Below is a small trained network, with its code and all its weights. Each question gives an input and a class and asks what happens when units are switched off, that is, made to give their printed mean instead of their output.

import numpy as np


def w(rows, s, z=0):
    codes = np.array(rows[::2]) - 128.0
    scale = np.full(codes.shape[1], s)
    scale[-1] = z or s
    return codes * scale


def f(y):
    return np.maximum(y, 0)


def log_softmax(a):
    a = a - a.max(-1, keepdims=True)
    return a - np.log(np.exp(a).sum(-1, keepdims=True))


def net(x, mask):
    res = np.array(x, float).reshape(1, 3) / 4 @ E
    y = f(res @ A[0][:, :-1].T + A[0][:, -1])
    res = res + np.where(mask, y, B[0][:, -1]) @ B[0][:, :-1]
    return log_softmax(res[-1] @ U[:, :-1].T + U[:, -1])


A, B = {}, {}
E = w([
[84,136,200,171,246,114],'x0',
[1,99,110,11,137,120],'x1',
[178,246,165,42,149,246],'x2',
],0.0078)
A[0] = w([
[170,119,37,100,2,131,49],'neuron 1',
[100,132,225,166,211,106,56],'neuron 2',
[205,127,153,216,115,110,92],'neuron 3',
[100,45,67,195,105,39,8],'neuron 4',
[28,83,96,41,126,102,152],'neuron 5',
[209,122,135,206,108,118,93],'neuron 6',
[88,49,83,199,128,43,48],'neuron 7',
[84,132,206,172,242,121,42],'neuron 8',
],0.0071,0.0011)
B[0] = w([
[189,49,51,115,117,49,211],'neuron 1',
[198,56,79,92,102,52,216],'neuron 2',
[25,135,201,190,75,150,216],'neuron 3',
[174,211,116,60,243,204,254],'neuron 4',
[2,125,244,222,39,137,238],'neuron 5',
[32,117,207,205,44,151,210],'neuron 6',
[166,218,124,68,196,216,254],'neuron 7',
[197,60,48,101,104,54,229],'neuron 8',
],0.0068,0.0071)
U = w([
[52,123,197,183,79,127,117],'0',
[164,246,110,73,174,176,255],'1',
[173,23,57,115,107,57,21],'2',
],0.013,0.00035)

Each question gives the input, the list of numbers given to net, and the class t.
The units are the neurons (one row each of A and B). Each row of codes is followed by its name. A weight is (code - 128) times the scale printed after its matrix; where a second scale follows, it is the last column's (A, B and U).
mask holds one flag per neuron, in row order. A switched-off neuron (its flag False) gives its mean, the last column of its row in B, instead of its output. The means were averaged over made-up inputs and are rounded, as every weight is.
A unit's drop is (log p(t) with every unit on - log p(t) with that unit switched off) / (log p(t) with every unit on - log p(t) with every unit switched off).
The circuit of an input: a set's keep is (log p(t) with only the set's units on - log p(t) with every unit switched off) / (log p(t) with every unit on - log p(t) with every unit switched off). Starting from all 8 units, units are removed one at a time, each time the one whose removal leaves the highest keep (on an exact tie, the one counted first), for as long as the keep stays at least 0.8.
circuit, biggest first: the units of the circuit, biggest drop first
most important unit: the unit with the biggest drop
top k neurons: the k neurons with the biggest drops, biggest first
drop of u: that unit's drop, to one decimal
input [7,5,-8], class 1: circuit, biggest first	[neuron 7]
input [3,5,2], class 0: top 2 neurons	[neuron 5; neuron 4]
input [-8,-8,8], class 0: circuit, biggest first	[neuron 6; neuron 4]
input [-3,4,-3], class 0: top 3 neurons	[neuron 5; neuron 8; neuron 2]
input [5,-7,-8], class 1: top 2 neurons	[neuron 4; neuron 7]
input [-7,8,3], class 0: top 3 neurons	[neuron 5; neuron 8; neuron 2]
input [8,-3,-8], class 1: top 3 neurons	[neuron 7; neuron 4; neuron 1]
input [7,6,-7], class 1: top 2 neurons	[neuron 7; neuron 4]
input [-3,-5,-2], class 0: top 4 neurons	[neuron 6; neuron 3; neuron 8; neuron 2]
input [-7,-5,-8], class 1: top 2 neurons	[neuron 4; neuron 7]
input [-4,7,6], class 0: top 3 neurons	[neuron 5; neuron 4; neuron 7]
input [8,5,-3], class 2: top 2 neurons	[neuron 8; neuron 2]
input [6,-4,-3], class 2: top 3 neurons	[neuron 8; neuron 2; neuron 5]
input [-4,-5,-1], class 0: most important unit	neuron 6
input [5,1,-3], class 2: top 2 neurons	[neuron 8; neuron 2]
input [-2,6,-8], class 1: top 2 neurons	[neuron 4; neuron 7]
input [6,2,-7], class 1: top 2 neurons	[neuron 7; neuron 4]
input [8,5,6], class 2: drop of neuron 1	0.0
input [-6,8,-8], class 0: drop of neuron 7	-0.1
input [-8,4,3], class 2: circuit, biggest first	[neuron 1]
input [8,1,7], class 2: drop of neuron 2	0.2
input [-6,-6,3], class 0: drop of neuron 4	0.1
